Below is a small trained network, with its code and all its weights. Each question gives an input and a class and asks what happens when units are switched off, that is, made to give their printed mean instead of their output.

import numpy as np


def w(rows, s, z=0):
    codes = np.array(rows[::2]) - 128.0
    scale = np.full(codes.shape[1], s)
    scale[-1] = z or s
    return codes * scale


def f(y):
    return np.maximum(y, 0)


def log_softmax(a):
    a = a - a.max(-1, keepdims=True)
    return a - np.log(np.exp(a).sum(-1, keepdims=True))


def net(x, mask):
    res = np.array(x, float).reshape(1, 2) / 4 @ E
    y = f(res @ A[0][:, :-1].T + A[0][:, -1])
    res = res + np.where(mask, y, B[0][:, -1]) @ B[0][:, :-1]
    return log_softmax(res[-1] @ U[:, :-1].T + U[:, -1])


A, B = {}, {}
E = w([
[122,168,14,251,119,163,126,181],'x0',
[212,170,123,32,228,165,71,116],'x1',
],0.015)
A[0] = w([
[192,161,132,53,193,209,53,110,100],'neuron 0',
[100,3,185,214,53,56,254,153,90],'neuron 1',
[223,144,131,115,222,219,79,101,75],'neuron 2',
[111,195,250,103,112,122,128,111,100],'neuron 3',
[94,58,162,52,151,137,193,96,67],'neuron 4',
[167,87,195,66,101,55,172,113,116],'neuron 5',
[113,178,243,62,112,38,93,7,135],'neuron 6',
[160,202,108,85,197,160,74,72,137],'neuron 7',
[129,212,45,138,120,200,173,231,59],'neuron 8',
[141,203,134,219,163,81,74,85,247],'neuron 9',
[156,94,88,149,138,251,123,129,128],'neuron 10',
[170,145,51,219,90,191,50,110,57],'neuron 11',
],0.0079,0.015)
B[0] = w([
[177,198,128,107,109,184,97,103,249],'neuron 0',
[183,134,153,115,4,155,33,52,210],'neuron 1',
[238,84,140,167,29,141,38,123,220],'neuron 2',
[107,138,64,226,165,58,117,159,178],'neuron 3',
[155,136,66,170,92,42,62,255,174],'neuron 4',
[130,136,87,188,176,63,176,133,203],'neuron 5',
[65,141,98,166,220,52,170,188,252],'neuron 6',
[128,58,182,125,53,168,89,79,234],'neuron 7',
[154,233,30,178,113,5,144,225,183],'neuron 8',
[27,41,215,26,250,165,187,103,234],'neuron 9',
[88,175,56,129,165,92,131,123,170],'neuron 10',
[136,64,21,184,138,4,89,206,183],'neuron 11',
],0.0082,0.017)
U = w([
[138,154,50,117,186,32,101,227,29],'0',
[217,128,114,97,12,127,27,28,63],'1',
[25,96,160,56,254,143,184,14,254],'2',
],0.0091,0.0085)

Each question gives the input, the list of numbers given to net, and the class t.
The units are the neurons (one row each of A and B). Each row of codes is followed by its name. A weight is (code - 128) times the scale printed after its matrix; where a second scale follows, it is the last column's (A, B and U).
mask holds one flag per neuron, in row order. A switched-off neuron (its flag False) gives its mean, the last column of its row in B, instead of its output. The means were averaged over made-up inputs and are rounded, as every weight is.
A unit's drop is (log p(t) with every unit on - log p(t) with that unit switched off) / (log p(t) with every unit on - log p(t) with every unit switched off).
The circuit of an input: a set's keep is (log p(t) with only the set's units on - log p(t) with every unit switched off) / (log p(t) with every unit on - log p(t) with every unit switched off). Starting from all 12 units, units are removed one at a time, each time the one whose removal leaves the highest keep (on an exact tie, the one counted first), for as long as the keep stays at least 0.8.
circuit, biggest first: the units of the circuit, biggest drop first
top k neurons: the k neurons with the biggest drops, biggest first
drop when u is switched off: that unit's drop, to one decimal
input [-8,8], class 0: circuit, biggest first : [neuron 4]
input [-6,-6], class 0: top 2 neurons : [neuron 6; neuron 7]
input [3,-3], class 2: circuit, biggest first : [neuron 2; neuron 9; neuron 4]
input [-3,4], class 1: top 4 neurons : [neuron 9; neuron 2; neuron 7; neuron 0]
input [-5,8], class 1: top 2 neurons : [neuron 2; neuron 7]
input [-3,2], class 2: top 2 neurons : [neuron 8; neuron 11]
input [0,3], class 2: top 2 neurons : [neuron 1; neuron 4]
input [2,-4], class 1: top 3 neurons : [neuron 1; neuron 6; neuron 5]
input [2,3], class 2: top 2 neurons : [neuron 1; neuron 9]
input [2,-3], class 2: drop when neuron 2 is switched off : 0.5
input [-4,-7], class 1: drop when neuron 1 is switched off : 7.8
input [-3,-7], class 1: drop when neuron 1 is switched off : 3.9
input [2,1], class 2: drop when neuron 5 is switched off : 0.0
input [-6,-5], class 0: circuit, biggest first : [neuron 6]
